Below are the code and all the weights of a small trained network. Each question names an input and a target symbol and asks about switching units off, where a switched-off unit gives its printed mean instead of its output.

import numpy as np


def w(rows, s, z=0):
    codes = np.array(rows[::2]) - 128.0
    scale = np.full(codes.shape[1], s)
    scale[-1] = z or s
    return codes * scale


def f(y):
    return y / 2 * (1 + np.tanh(0.7978845608 * (y + 0.044715 * y**3)))


def softmax(a):
    e = np.exp(a - a.max(-1, keepdims=True))
    return e / e.sum(-1, keepdims=True)


def log_softmax(a):
    a = a - a.max(-1, keepdims=True)
    return a - np.log(np.exp(a).sum(-1, keepdims=True))


def net(x, mask):
    ids = ['αελμξσψ'.index(c) for c in x.split()]
    T = len(ids)
    res = E[ids] + P[:T]
    u = 0
    for l in range(2):
        q, k, v = (res @ M[l].T for M in (Q, K, V))
        z = softmax(np.where(np.tri(T) > 0, q @ k.T / 3**0.5, -1e9)) @ v
        res = res + np.where(mask[u], z, O[l][:, -1]) @ O[l][:, :-1]
        u += 1
        y = f(res @ A[l][:, :-1].T + A[l][:, -1])
        res = res + np.where(mask[u : u + 8], y, B[l][:, -1]) @ B[l][:, :-1]
        u += 8
    return log_softmax(res[-1] @ U[:, :-1].T + U[:, -1])


Q, K, V, O, A, B = {}, {}, {}, {}, {}, {}
E = w([
[78,167,108,155,136],'α',
[59,99,100,97,116],'ε',
[144,97,89,55,69],'λ',
[113,92,98,137,146],'μ',
[136,129,167,104,99],'ξ',
[153,192,3,99,70],'σ',
[207,190,121,142,92],'ψ',
],0.016)
P = w([
[133,108,141,131,166],'0',
[126,94,153,173,102],'1',
[122,102,168,169,108],'2',
[147,132,146,98,202],'3',
[148,122,151,115,181],'4',
[117,83,161,213,73],'5',
[129,111,143,145,139],'6',
[161,136,156,77,228],'7',
[134,105,142,133,152],'8',
[110,84,155,232,41],'9',
[134,108,144,135,157],'10',
[173,143,156,58,255],'11',
[138,113,137,141,151],'12',
[114,74,156,229,38],'13',
],0.0088)
Q[0] = w([
[123,55,117,248,23],'0.h0',
[68,139,149,121,95],'0.h0',
[136,95,127,162,185],'0.h0',
],0.017)
K[0] = w([
[145,178,136,19,250],'0.h0',
[138,178,121,124,133],'0.h0',
[91,146,153,88,80],'0.h0',
],0.02)
V[0] = w([
[106,142,239,68,95],'0.h0',
[200,2,29,193,202],'0.h0',
[12,252,52,101,86],'0.h0',
],0.006)
O[0] = w([
[156,69,136,110,141,2],'0.h0',
[133,137,154,160,158,40],'0.h0',
[127,254,84,99,57,191],'0.h0',
],0.0065,0.0007)
A[0] = w([
[176,113,184,200,173,2],'0.n0',
[27,97,147,87,136,7],'0.n1',
[151,118,109,149,148,80],'0.n2',
[150,119,113,145,146,84],'0.n3',
[99,162,191,96,100,89],'0.n4',
[110,122,247,76,109,81],'0.n5',
[113,134,208,102,100,65],'0.n6',
[122,133,141,123,118,118],'0.n7',
],0.012,0.0059)
B[0] = w([
[90,169,144,126,106,83],'0.n0',
[164,134,253,115,96,131],'0.n1',
[117,136,144,120,120,28],'0.n2',
[117,136,142,121,122,33],'0.n3',
[137,143,101,142,132,52],'0.n4',
[173,89,68,146,167,60],'0.n5',
[161,119,102,141,133,2],'0.n6',
[136,128,119,133,132,100],'0.n7',
],0.018,0.00079)
Q[1] = w([
[93,134,101,122,118],'1.h0',
[129,130,108,170,112],'1.h0',
[146,183,134,15,249],'1.h0',
],0.018)
K[1] = w([
[166,137,137,98,131],'1.h0',
[123,116,144,99,130],'1.h0',
[106,64,114,237,2],'1.h0',
],0.019)
V[1] = w([
[222,103,63,132,136],'1.h0',
[147,138,207,91,2],'1.h0',
[186,194,168,233,186],'1.h0',
],0.0095)
O[1] = w([
[200,143,197,75,170,203],'1.h0',
[119,81,152,243,2,252],'1.h0',
[212,124,65,177,189,206],'1.h0',
],0.0096,0.0032)
A[1] = w([
[78,211,245,238,215,91],'1.n0',
[99,198,143,205,187,113],'1.n1',
[153,47,83,65,78,99],'1.n2',
[80,20,120,160,209,2],'1.n3',
[83,102,153,190,208,129],'1.n4',
[29,70,95,94,164,99],'1.n5',
[65,143,90,72,121,136],'1.n6',
[123,129,57,119,85,103],'1.n7',
],0.012,0.0036)
B[1] = w([
[159,3,85,55,93,253],'1.n0',
[148,119,76,62,128,202],'1.n1',
[161,135,169,157,220,206],'1.n2',
[111,122,99,157,40,149],'1.n3',
[124,117,138,205,184,155],'1.n4',
[61,113,87,140,154,153],'1.n5',
[96,155,186,40,90,164],'1.n6',
[121,171,137,134,190,199],'1.n7',
],0.014,0.0039)
U = w([
[73,177,79,156,206,109],'α',
[13,102,144,239,166,89],'ε',
[57,54,245,156,155,97],'λ',
[55,36,80,140,190,57],'μ',
[117,71,206,150,254,54],'ξ',
[171,174,147,135,76,99],'σ',
[159,80,144,214,163,255],'ψ',
],0.0046,0.0057)

Each question gives the input, a string of symbols that net reads in full, and the target symbol t.
The units are the heads (3 rows each of Q, K, V and O) and the neurons (one row each of A and B). Each row of codes is followed by its name. A weight is (code - 128) times the scale printed after its matrix; where a second scale follows, it is the last column's (O, A, B and U).
mask holds one flag per unit, layer by layer, with each layer's heads first. A switched-off unit (its flag False) gives its mean, the last column of its rows in O or B, instead of its output. The means were averaged over made-up inputs and are rounded, as every weight is.
A unit's drop is (log p(t) with every unit on - log p(t) with that unit switched off) / (log p(t) with every unit on - log p(t) with every unit switched off).
The circuit of an input: a set's keep is (log p(t) with only the set's units on - log p(t) with every unit switched off) / (log p(t) with every unit on - log p(t) with every unit switched off). Starting from the 12 units with the biggest drops (on a tie, the unit counted first), units are removed one at a time, each time the one whose removal leaves the highest keep (on an exact tie, the one counted first), for as long as the keep stays at least 0.8.
units of the circuit, in order: the units of the circuit, biggest drop first
k most important neurons: the k neurons with the biggest drops, biggest first
top k neurons in layer l: the k neurons of layer l with the biggest drops, biggest first
drop of u: that unit's drop, to one decimal
input ψ ψ α ψ μ ψ μ ε α ε σ ε, target ε: units of the circuit, in order -> (1.h0; 1.n5)
input ψ ψ ξ ψ ψ α σ ξ ε ξ, target ξ: units of the circuit, in order -> (1.h0; 0.n5)
input ξ λ ψ α α λ ψ α, target λ: units of the circuit, in order -> (1.h0)
input ψ μ α ξ ε ε, target ξ: units of the circuit, in order -> (1.h0; 0.n5; 0.n1; 0.h0)
input α ψ α ε α μ, target ε: units of the circuit, in order -> (1.h0; 0.n1; 1.n5; 1.n0)
input ξ μ α, target ξ: units of the circuit, in order -> (1.h0; 0.n5; 0.h0)
input ψ ε ε α, target ε: units of the circuit, in order -> (1.h0; 0.n1)
input ε ψ σ α α α ψ μ ε σ, target α: 3 most important neurons -> (1.n7; 1.n0; 0.n1)
input ψ ψ σ α σ ε ψ α ψ ψ, target α: units of the circuit, in order -> (1.h0; 1.n0)
input μ ψ α ξ σ μ ε α, target μ: units of the circuit, in order -> (1.n0; 0.h0; 1.n1)
input λ ψ ψ ε ψ ψ σ ξ ε λ, target ξ: units of the circuit, in order -> (1.h0; 0.n5; 1.n2; 0.h0)
input μ σ ε ε σ μ α ε α σ, target α: units of the circuit, in order -> (1.n7; 1.h0)
input ψ ψ ψ ε μ ψ α ψ λ α α λ, target α: top 3 neurons in layer 1 -> (1.n7; 1.n0; 1.n5)
input ψ λ ε ψ ψ ψ σ α α α, target α: top 2 neurons in layer 1 -> (1.n1; 1.n7)
input ψ λ μ α ψ ψ ε α α μ ξ ξ ψ α, target ξ: top neuron in layer 1 -> (1.n4)
input ξ σ ε, target ξ: top 3 neurons in layer 0 -> (0.n5; 0.n1; 0.n6)
input λ ξ ψ λ α ψ ψ λ ψ ψ, target λ: drop of 1.n1 -> 0.1
input ψ μ ψ ψ ψ α ε λ, target α: drop of 0.h0 -> 0.2
input ψ λ ψ σ μ α ψ σ λ ε, target σ: drop of 1.n2 -> 0.1
input α λ ψ α λ α ε ψ μ, target ε: top neuron in layer 0 -> (0.n1)
input λ ψ α μ ξ ψ σ μ λ α, target μ: drop of 1.h0 -> 0.2
